Look-ups in named tables: a row name and a column name give one cell, copied from the table.

Table dez
|  | zisati | lomul |
|---|---|---|
| ser | 164 | 114 |
| met | 122 | 127 |
| sotafe | 158 | 59 |
| dusu | 101 | 190 |
| nefa | 113 | 150 |
| gopadip | 215 | 117 |
| karifin | 121 | 142 |
| dosim | 105 | 95 |
| zafazu | 197 | 106 |
| ped | 95 | 85 |
| gufo | 94 | 241 |
| fam | 117 | 138 |
| relu | 138 | 116 |
| degu | 112 | 171 |

gufo, zisati => 94
sotafe, zisati => 158
relu, zisati => 138
degu, zisati => 112
ser, zisati => 164
ser, lomul => 114
fam, lomul => 138
met, lomul => 127
gufo, lomul => 241
dosim, zisati => 105
nefa, zisati => 113

Table zubo
,faburit,vodu,nak
tilen,9011,6732,87184
vegika,12906,8469,47182
sonekir,12779,13042,-3832
felizu,6774,5559,-30157
mibi,7045,6058,40532
roniso,5793,7176,66405
kadoke,9547,9749,3050
burusal,7989,7802,3908
ganifek,7566,3575,-59278
fot,5943,6667,27457
gelopi,8885,13404,67702

faburit of fot is 5943
faburit of ganifek is 7566
vodu of felizu is 5559
vodu of gelopi is 13404
vodu of vegika is 8469
faburit of felizu is 6774
nak of mibi is 40532
vodu of burusal is 7802
vodu of fot is 6667
nak of vegika is 47182
vodu of sonekir is 13042
nak of sonekir is -3832
nak of ganifek is -59278
vodu of kadoke is 9749
nak of gelopi is 67702
nak of felizu is -30157
nak of roniso is 66405
faburit of burusal is 7989
faburit of tilen is 9011
faburit of kadoke is 9547
Row with the largest nak: tilen

Table retaz
|  | voz | mego | masonus | zeg | sulokig | bopu | duk | dobeb | mev |
|---|---|---|---|---|---|---|---|---|---|
| sofufez | 34 | 162 | 121 | 111 | 118 | 107 | 182 | 195 | 129 |
| gimaku | 166 | 100 | 167 | 134 | 159 | 165 | 51 | 189 | 138 |
| tubenu | 80 | 147 | 101 | 168 | 105 | 60 | 87 | 67 | 112 |
| veku | 92 | 196 | 135 | 182 | 60 | 103 | 118 | 54 | 95 |
| mam | 118 | 144 | 121 | 136 | 109 | 118 | 64 | 124 | 161 |
| gagarok | 82 | 171 | 87 | 92 | 146 | 112 | 169 | 138 | 98 |
| sovab | 119 | 119 | 77 | 108 | 154 | 96 | 139 | 90 | 145 |
| paf | 146 | 150 | 122 | 123 | 120 | 137 | 77 | 127 | 150 |
| fadede | 143 | 152 | 101 | 99 | 153 | 157 | 186 | 131 | 95 |
| koze | 56 | 186 | 110 | 83 | 140 | 128 | 191 | 183 | 105 |
| podoku | 153 | 172 | 121 | 119 | 112 | 135 | 112 | 105 | 142 |

What is the duk of gagarok in retaz?
169
What is the duk of paf in retaz?
77
What is the bopu of gimaku in retaz?
165
What is the masonus of gagarok in retaz?
87
What is the mev of sofufez in retaz?
129
What is the zeg of mam in retaz?
136
What is the dobeb of gagarok in retaz?
138
What is the masonus of veku in retaz?
135

Table zenip
,nozovil,kat,nosepa,tasaz,ruz,lelebi,soguv,samo
kiz,0.49,-0.04,-6.35,4.24,5.15,-4.36,-3.40,-3.45
ruf,-4.13,-2.48,-4.25,-1.71,6.62,0.83,-3.01,-3.31
kabedef,0.45,-1.12,-0.38,0.08,-5.23,2.98,-2.28,-4.85

nozovil of kabedef is 0.45
kat of kabedef is -1.12
tasaz of kabedef is 0.08
nozovil of ruf is -4.13
lelebi of kiz is -4.36
lelebi of ruf is 0.83
kat of kiz is -0.04
ruz of ruf is 6.62
nozovil of kiz is 0.49
ruz of kiz is 5.15
soguv of kabedef is -2.28
soguv of ruf is -3.01
samo of kabedef is -4.85
tasaz of kiz is 4.24
nosepa of kiz is -6.35
lelebi of kabedef is 2.98
ruz of kabedef is -5.23
Row with the largest lelebi: kabedef

disupos =
|  | goreto | dufuze |
|---|---|---|
| rero | 0.70 | 2.93 |
| sibivu | 4.15 | 8.87 |
| voleg | 3.27 | 5.26 |
| sizipun | 4.38 | 8.76 |
| niza | 7.02 | 7.01 |
| povifib | 5.70 | 6.54 |
| masafo | 3.66 | 5.53 |
| sis | 7.35 | 3.23 |
| binev | 4.43 | 6.45 |
| viruge | 1.07 | 3.63 |
| pegefut | 4.28 | 0.53 |
| lekoz | 7.46 | 5.58 |
| sebasu | 7.04 | 6.01 |

sebasu, dufuze => 6.01
lekoz, dufuze => 5.58
voleg, dufuze => 5.26
viruge, dufuze => 3.63
binev, goreto => 4.43
sibivu, dufuze => 8.87
sizipun, dufuze => 8.76
masafo, goreto => 3.66
lekoz, goreto => 7.46
povifib, goreto => 5.70
rero, goreto => 0.70
pegefut, dufuze => 0.53
sebasu, goreto => 7.04
binev, dufuze => 6.45
rero, dufuze => 2.93
niza, dufuze => 7.01
sis, dufuze => 3.23
niza, goreto => 7.02
viruge, goreto => 1.07
Which row has the largest dufuze? sibivu

dosopo =
cols = ven, mak, mufivo, bemel, kolo, tane, lumava, zepom, sig
mesukev: [-0.03, -0.57, 0.16, 0.05, -0.30, -0.01, -0.07, -0.05, -0.06]
vorep: [-0.01, -0.83, 0.31, -0.15, 0.28, 0.18, -0.60, 0.62, -0.35]
lelomar: [-0.22, -0.47, -0.06, -0.12, -0.23, -0.10, 0.07, -0.08, -0.11]
suti: [-0.59, -0.32, -0.12, -0.34, -0.03, -0.18, -0.30, 0.48, -0.41]
dilil: [-0.32, -0.49, -0.30, -0.13, -0.27, -0.37, 0.01, -0.38, 0.08]
vuburul: [-0.16, -0.72, 0.17, -0.07, 0.00, 0.01, -0.24, 0.17, -0.11]
nis: [-0.04, -0.02, -0.28, -0.31, -0.37, -0.07, -0.50, -0.32, -0.14]
niz: [-0.06, -0.62, 0.24, 0.01, -0.16, 0.03, -0.30, 0.10, -0.16]
kova: [-0.84, 0.04, -0.55, -0.53, -0.24, -0.53, 0.29, -0.33, -0.10]
pogir: [-0.18, -0.66, -0.25, -0.24, -0.02, -0.31, -0.17, -0.11, 0.10]
vis: [-0.19, -0.11, -0.51, -0.34, -0.20, -0.39, -0.06, -0.59, -0.27]
zetog: [-0.45, -0.08, -0.37, -0.52, 0.02, -0.20, -0.17, 0.23, -0.58]

What is the bemel of kova in dosopo?
-0.53
What is the lumava of niz in dosopo?
-0.30
What is the mak of niz in dosopo?
-0.62
What is the lumava of suti in dosopo?
-0.30
What is the tane of lelomar in dosopo?
-0.10
What is the mufivo of dilil in dosopo?
-0.30
What is the mufivo of kova in dosopo?
-0.55
What is the zepom of zetog in dosopo?
0.23
What is the tane of vuburul in dosopo?
0.01
What is the ven of niz in dosopo?
-0.06
What is the sig of zetog in dosopo?
-0.58
What is the mak of vis in dosopo?
-0.11
What is the mak of kova in dosopo?
0.04
What is the ven of vorep in dosopo?
-0.01
What is the lumava of kova in dosopo?
0.29

